[  6   6   5  -7 -27   8 -20   9   2  -1  -3   4  -5  15  10 -13   6]  [71].(102)
[ -8  14  10  -8 -27   1  -8  15  23  -3   3  -3   3  20   5 -23   7]  [68].(86)
[ -3  10   9 -29 -19 -21   6  26  28  -7  -4  -4   0  10  14 -18  20]  [68].(92)
[  1   6   1  -3 -22  11 -26   7   1  -3  -3   3  -5  18  11 -11   7]  [71].(102)
[ -3  10  11 -13 -18 -31   5  25  27 -12 -14   1  15  15  10  -8  14]  [68].(101)
[  6  16  17 -13 -39   4 -19  11   7   6  -8   3  -2  18   4 -10   7]  [71].(85)
[  3   6   8 -21 -18   4  -6  13   7  -6  -3  -2  -9  18  11 -13  17]  [71].(95)
[ -2   0  10 -27   5 -20  27  17  10 -17  -3  -1 -10  17  14 -16  16]  [68].(86)
[ -2   7  24 -16 -10 -20  16  21  22  -9  -4   3  13  17  14 -22  11]  [68].(86)
[-16   9  -1 -15 -31   6  -1  17  18  -7  -3  -2  -3  11  -1 -17  12]  [68].(86)
[ -6  25  19  21 -79   9 -47  31  36  11  -1   1  42   5 -16 -22  -9]  [68].(101)
[  1   5   4  -8 -14  18 -14  -4 -13  -2  -7   7 -17  15   3   0   3]  [71].(95)
[  0  10  15 -11 -21   8  17  20  12 -11 -11  -1  13   3   1 -19   6]  [68].(101)
[ -9  10  11 -16 -31  22 -11  22  23   0   3  -2   6  -2   2 -34   9]  [68].(92)
[  9   8  12  -9 -31  12 -21   6  -4   6   1  -2  -3  28  11 -12   2]  [71].(95)
[ -9  10  -4  -7 -20  -5   1  21  15  -4  -6   0  11  11   8 -24   2]  [68].(101)
[ -7  12  11 -20 -24  -8  13  17  19  -9  -4  -6  -2  10   2 -14  11]  [68].(92)
[ -2   9   8 -11 -27 -24   9  23  27 -11  -7   5   0  27   8 -14   9]  [68].(86)
[ -5   7  11 -16 -26  -4   7  23  22 -11  -6   4   7  16   3 -15  12]  [68].(101)
[  1  10   7 -36  -9   8   2   6 -11  -6  -5   3 -28  17  20 -19  12]  [71].(85)
[  7  19  15  -8 -49 -24 -32  25  19   6 -10   4  14  16  13 -11   5]  [71].(95)
[  5   2   6 -17 -13   7 -16  14  -7  -6  -7   7 -12  15  21 -13  11]  [71].(95)
[  1  12  13 -13 -34 -14  -1  21  19  -4  -9   1   5  10   5 -13   6]  [68].(101)
[ -6   5  13 -20  -8  -8  21  11   6 -20  -9   5 -17  12   8  -3  11]  [68].(101)
[  6   6  -2 -15 -19 -28   0  11   6 -13  -6   2 -19  27  19   1   7]  [71].(95)
[  3   8  11  -5 -24   1  -2  23  26  -5   1  -6  14   4   7 -10  10]  [68].(92)
[-11  11   4  11 -36  36 -14  15  18   3   1  -5  22  -6 -17 -24  -5]  [68].(101)
[  0  12  15 -20 -25 -44  13  32  30 -12  -7  -5  13  30  22 -14  15]  [68].(86)
[ -2  10  20 -28 -10 -22  11  23  31 -11   1  -4   6  12  20 -19  21]  [68].(92)
[  7   8   8 -21 -16  25  -3  11  -3  -3  -6  -1  -4  11   8 -18  13]  [71].(85)
[  0   8   8 -11 -22   3  -4   4   0  -7  -4   5 -15  15   3 -10   1]  [71].(102)
[  3  15  24 -23 -41  10  -9  37  35  -4  -5  -1  13  -3  10 -24  18]  [68].(92)
[ -6   7   4  -5 -26  10   3  17  14  -3  -3   0   6  -4  -5 -11  -1]  [68].(101)
[  1  11   8 -20 -33 -18  -1  29  30 -13  -8   2   6  23  15 -23  15]  [68].(86)
[ -4   5  18 -24 -16 -11  10  25  27 -18 -12   6   4  12  11 -15  21]  [68].(101)
[  1   9   8 -25 -17  11  -8   4  -4  -3 -10   2 -18  12  10 -10  14]  [71].(85)
[  4   9  12 -16 -26  28 -19   4  -5   2  -6   4  -9  11   3 -14   9]  [71].(85)
[ -4  14   2   1 -32  -2 -23   7   4   1  -3   9  -5  27   4  -8  -6]  [71].(102)
[ -1  12   3 -24 -26   6  -9  16   0  -3 -13   6 -19  10  13 -19   8]  [71].(102)
[  6  11  10 -16 -29   2 -22  17   2  -2  -8   0  -6  22  22 -12   8]  [71].(85)

[ -4   7   5   1  -2 -11 -22  25  10  -2   2  -3  -5  -4   5 -28  20]  befu.Dit
[  3  -9 -14  -4  -2  -2  12  -2   6  10 -14   8  22   3 -10  17  -5]  nev.sidu
[ -9   8  -1   1   4  -7 -18   3   1   4   2  -6  -5  18   5 -23  15]  befu.Zim
[-16  -7   8  -4   3 -20 -26  27  11  -1  15   2 -22  11  10 -14  11]  befu.Zun
[-17  19  -4   3 -13  -3 -39   8  10   3   2  -5  10  27  -8 -12   2]  rofim.ded
[  9  -4   8  -6   5  -4  -8   7   2   7  -6   9  11  40  -6 -15  -6]  sesa.Fosut
[-18  14   0   1  -1  -3 -52 -16   8  10  14  -9  -3  38   0  12   0]  rofim.Ked
[-13  11 -13   2  -5  -1 -43 -13  15  21  15  -1   5  23  12  31  -1]  rofim.Ked
[-16 -10 -10  -6  -1 -13  -6  -4   5  11 -10   8  12  43 -10  22  -7]  nev.lozu
[-20 -16  -5  -1   1 -11  -2  13   9  -3  14   3 -15 -19   2  17   4]  nev.vabe
[ -5  14   1  -2  -6   4 -24 -15   1  10   1  -1   6  43  -5  11 -14]  rofim.Gako
[ 33  30 -22  11 -10  19  -6 -28  11  21 -26 -10  50   6 -12  -1   9]  rofim.Gako
[-11   2   9  -3   0  -4 -30  27  12  -9  25   5 -23  -6   8  -6  -1]  befu.Zim
[-15  23   3  -2 -13  -1 -40   3   6   5  10  -2   4  38  -6  -2  -4]  rofim.ded
[-15  14   5   0  -6   1 -11  -2  -3  -3   5  -8  -7  19  -6  -5  -2]  rofim.Gako
[-36 -20  11 -10   4 -17 -11  18  -3 -11  21   9 -34  16   3  16  -9]  nev.vabe
[-39 -31  18 -13  13 -25 -16  22   5  -4  26  11 -38  36  13  11  -4]  sesa.lasiv
[ -5  21  -7   2 -13   8 -33   2  10   5   7  -3  11  13  -9   6  -7]  rofim.ded
[ -8 -30  10 -10  18 -19 -20  10   8  12  14  18 -16  45  10  14  -7]  sesa.lasiv
[-22 -18 -20  -3  -5 -14  23   4   5   9 -23   3  17  10 -13  20   6]  nev.sidu
[  5  12   9   2  -1   0 -12  -7  -4   8  -6 -10   7  30   6 -21   4]  befu.Zim
[ 15 -14  -5  -5  14 -13   2 -17   1  25 -18   5  22  54   4   3   6]  sesa.Fosut
[ -5  -7 -13   3   3  -6   9 -26  -1  19 -16  -3  24  37  -5  21  -1]  nev.sidu
[-28 -25 -12  -4   3 -15  16  15   7  -7   3   7 -12 -25  -3  21   0]  nev.sidu
[-19  14  -4  -3 -10   1 -44  -6  12  10  19   2  -1  25  -4  22  -9]  rofim.ded
[-13  -7   0   3   8 -12 -22  11   9   2  11  -4 -17  -8  10  -8  20]  befu.Dit
[  1 -11 -11   0   7  -7   5 -12   4  16  -3   3   7  16   1  18  -1]  nev.sidu
[-19   2   1  -3  -3   2 -22  -3   5   0  18  -1 -13   6   2  25 -17]  rofim.Gako
[-12  -3  -3   2   9 -14 -30   6  14  11  19  -1 -15   3  13  10  16]  befu.Zun
[ 13  -1 -11  -2   6  -8  -3 -35   2  34 -30   3  39  80  -4  11  -1]  sesa.milun
[-21  -9   0   1   5 -21 -12  26  10  -5  13  -1 -18  -7   8 -18  23]  befu.Dit
[ -9  -3 -11  -4  -8  -5  -4   5   8   4  -8   4  15  10 -10  10  -1]  nev.vabe
[-14   1   5  -5   2  -6 -35  -9   5  11  16   2 -10  41   6  20 -10]  rofim.Ked
[ 12  -5   7  -5   2  -1  11  -9  -4   7 -15  10  19  41  -5  -1 -11]  sesa.Fosut

[ 7  8 -5  5  5 -6  4 12 -4  4 -8  0 -5  5 31 -3  0]  tev.vofin
[ -8   1  -9 -10  13  -3  11   2   9   1   0  -1  -2  31  21   3   7]  tev.Bor
[-11   8  16   1  37  -7   8  17 -11  32  -3  -1  -8  -2  33   6  13]  dibu.nared
[ -5   1  -8 -16  18  -3  15   1  -1  17  -4  -7  -4   7  12  -2   4]  fef.bokag
[12 11 -2  2 16 -9 -5  5 -2  4 13 -3 13  3 31  2 21]  tev.Geli
[  1  12  10   0   7  -1   2   8  -1  12   1 -15  -5  -5  19  -7   5]  dibu.mobu
[-8 -5 -4 -4 -3  0  6 -7  5 18 -2 -5  4 -9 -3  2 -4]  dibu.mobu
[  5  -4 -22 -26 -14  -9  -1 -24   7 -10  12  -6   2   8 -26   1   5]  fef.fen
[ -5  -1   5  -3  18  -4 -12   7   2  17   0   0   6  -1  13   1   7]  dibu.nared
[ -5  -6  19  10  27   6  11  17  -3  38 -30  -3   4  -2  26  -2   5]  dibu.nared
[ -5  13 -11 -20  -2  -6  24   7  -4  40  -2   3   0  10  19  -4  11]  fef.vati
[ -6   6  -2 -11  24  -8  12  12   3   4  -2   3   0   3  24 -16  13]  fef.bokag
[-3  9 -7 -5 26 -6 20  7 -2  8  2 -4 -6  7 18  1 15]  tev.Bor
[ -9  15  14  13  28  14   9  27  -8  40 -13   0   0  -1  45  -6  13]  dibu.sos
[ -3  10  -3 -12  24   2  16  -3  -1   0   1  -5  -3  12  13 -15  10]  fef.bokag
[ -4   3   8   3  21  -9   9  16   3  14 -12  -3  -9  11  36  12  19]  tev.vofin
[ -8  -3  -2  -9   5 -11  13  -3   0  -1   2   0 -19   5  11  -6   8]  fef.fen
[ -5 -14 -10  14   9   7 -10   4   6  14  -8   1   6  -4  10  13   2]  dibu.nared
[ -5  -3 -12  -5 -20 -12   3 -10   1   4  -7   0   5  27  -1   7   3]  Mazi.bivak
[  1  -7   0   4  10   0   3   4  -7  17  -4 -13   7   1  13   3   3]  dibu.sos
[ -6 -11   2   4 -29   0   2   0  -1  -2  -6   7   5  14   3   2  -5]  Mazi.bivak
[ 0 21 -3 -9 17 -7  7  6 -6 18  2  0 -2 12 29 -3 18]  tev.Geli
[ 4  6 -8 -7 12 -2 13  0  1 19 -3 -9 -3  8 10  4 11]  tev.Geli
[-4 11  7 -5 18 -6 10 13 -6 20  1 -1  3  8 30 10 17]  tev.Geli
[ -3   3   2  -2  15   1  11  -2  -5  27  -1 -11   6   4  24   9   4]  dibu.nared
[-17   5   0  -5   9  -4   9  10   3  18  -2   4  -6  10   5  -4  10]  fef.fen
[ -7   8   6   1  -5 -12  20   5   0  40  -7   2  13   2  23  10   3]  dibu.sos
[-16  -1   8   3  24   7   5   5  -9  38  -1  -3   4  -8  31   7  11]  dibu.sos
[-14   5   3 -16  28  -5  20   3  -1  10  -7   6  -9  10  20  -7  16]  fef.vati
[-38  -4   8  10  10   3  12   1   5  33  -4  -3   2  -3  29   3   3]  dibu.mobu
[-13  13  11   0  20   5  13   5   0  27 -14   0  -7  -3  18  -6   6]  dibu.mobu
[ -5  -1  -4  -5 -11  -2   4  -8   2  14   2  -7   8   5   1   1  -1]  Mazi.pid
[-2 -4  6  1 15  2  2  8  0 16 -7  3  5 -4 13  3  1]  dibu.nared
[-14   1  -1 -17  20 -15  15   7   2   5  -5   1  -6  13  23  -5  15]  fef.vati
[ 0 -7  6 -3 15  6 -2 -3  2 10  9 -3  7 -1  5 -1 -2]  dibu.nared

[ -3   2  19  -1  -2  -9   4 -77   3  18   1   7   1   7  -4  -9  -2]  riri.Zib
[-22  -4   4  44  -7   3  -3 -38   3  16   4  11  42  21  13  14  -8]  neb.pak
[ -6  -1   2  10  -7  -6  -3 -77   8  22  -1  12  28  11  -2  -9  -4]  riri.dizi
[-24  -4   9  32   5  -9 -10  14  -1  -7   9   1   9  13  26  11  -3]  neb.pak
[ 50   2 -31 -54  -8  -4  21 -35 -29  19   8  13 -15 -14  23  -3   2]  neb.fik
[  0   0  -3  12 -10   2   4 -11 -14  -1   8   2  13   2  20  11  -1]  neb.fik
[-13   1   6   5   5  -1  -4   3  11  -3   6   3  24   0   8 -15   1]  lobuz.fon
[-15  -5  28  -6  -8  -1   1 -51  21  20 -12 -10  18  13  -9   5  -6]  riri.dizi
[ 19  10   9 -32   4  -3  11 -82  -4  21   3  -8 -17  -5  14  -5  -9]  riri.Zib
